Below are the code and all the weights of a small trained network. Each question names an input and a class and asks about switching units off, where a switched-off unit gives its printed mean instead of its output.

import numpy as np


def w(rows, s, z=0):
    codes = np.array(rows[::2]) - 128.0
    scale = np.full(codes.shape[1], s)
    scale[-1] = z or s
    return codes * scale


def f(y):
    return y / 2 * (1 + np.tanh(0.7978845608 * (y + 0.044715 * y**3)))


def log_softmax(a):
    a = a - a.max(-1, keepdims=True)
    return a - np.log(np.exp(a).sum(-1, keepdims=True))


def net(x, mask):
    res = np.array(x, float).reshape(1, 8) / 4 @ E
    y = f(res @ A[0][:, :-1].T + A[0][:, -1])
    res = res + np.where(mask, y, B[0][:, -1]) @ B[0][:, :-1]
    return log_softmax(res[-1] @ U[:, :-1].T + U[:, -1])


A, B = {}, {}
E = w([
[129,139,117,146],'x0',
[254,87,171,156],'x1',
[135,118,121,124],'x2',
[128,140,125,142],'x3',
[132,89,132,82],'x4',
[128,127,126,123],'x5',
[124,131,131,131],'x6',
[78,25,135,170],'x7',
],0.0088)
A[0] = w([
[22,169,38,83,2],'n1',
[120,108,181,64,214],'n2',
[206,126,174,168,131],'n3',
[72,30,105,197,126],'n4',
[78,8,159,143,187],'n5',
[213,85,207,205,42],'n6',
[92,165,134,98,213],'n7',
[158,164,125,26,142],'n8',
[168,255,151,10,103],'n9',
[196,95,154,144,89],'n10',
[109,156,171,172,208],'n11',
[140,134,57,168,88],'n12',
[45,104,37,138,20],'n13',
],0.0086,0.003)
B[0] = w([
[148,96,145,8,227],'n1',
[164,84,99,198,164],'n2',
[123,136,107,79,201],'n3',
[111,171,166,173,207],'n4',
[102,145,139,205,223],'n5',
[156,87,159,102,217],'n6',
[165,117,126,139,184],'n7',
[95,148,137,204,183],'n8',
[149,175,127,174,255],'n9',
[88,118,140,66,177],'n10',
[159,96,67,113,161],'n11',
[160,138,114,91,125],'n12',
[126,131,126,87,181],'n13',
],0.012,0.0058)
U = w([
[131,173,254,201,133],'0',
[181,58,218,36,18],'1',
[155,97,158,167,125],'2',
[179,30,36,187,249],'3',
],0.0069,0.0019)

Each question gives the input, the list of numbers given to net, and the class t.
The units are the neurons (one row each of A and B). Each row of codes is followed by its name. A weight is (code - 128) times the scale printed after its matrix; where a second scale follows, it is the last column's (A, B and U).
mask holds one flag per neuron, in row order. A switched-off neuron (its flag False) gives its mean, the last column of its row in B, instead of its output. The means were averaged over made-up inputs and are rounded, as every weight is.
A unit's drop is (log p(t) with every unit on - log p(t) with that unit switched off) / (log p(t) with every unit on - log p(t) with every unit switched off).
The circuit of an input: a set's keep is (log p(t) with only the set's units on - log p(t) with every unit switched off) / (log p(t) with every unit on - log p(t) with every unit switched off). Starting from the 12 units with the biggest drops (on a tie, the unit counted first), units are removed one at a time, each time the one whose removal leaves the highest keep (on an exact tie, the one counted first), for as long as the keep stays at least 0.8.
units of the circuit, in order: the units of the circuit, biggest drop first
most important unit: the unit with the biggest drop
k most important neurons: the k neurons with the biggest drops, biggest first
drop of u: that unit's drop, to one decimal
input [3,-4,7,6,-7,3,1,3], class 1: 2 most important neurons	[n1 n9]
input [4,-6,6,3,1,5,3,-4], class 1: 2 most important neurons	[n1 n5]
input [4,-5,8,3,0,-3,4,-4], class 1: 3 most important neurons	[n1 n5 n4]
input [-5,8,3,3,-8,1,-1,2], class 1: units of the circuit, in order	[n6 n10]
input [-8,-8,3,7,-4,-6,1,-7], class 1: most important unit	n1
input [-6,3,0,4,4,8,-5,-8], class 0: 2 most important neurons	[n9 n8]
input [0,5,1,3,-5,-8,4,4], class 1: 3 most important neurons	[n6 n9 n8]
input [0,8,-3,-4,-2,-1,5,2], class 1: 2 most important neurons	[n6 n10]
input [1,6,0,7,-4,7,-3,3], class 1: drop of n2	0.1
input [1,-7,-6,-4,-7,-1,3,0], class 1: drop of n1	0.4
input [-2,-1,-3,2,4,8,-6,8], class 0: drop of n13	0.0
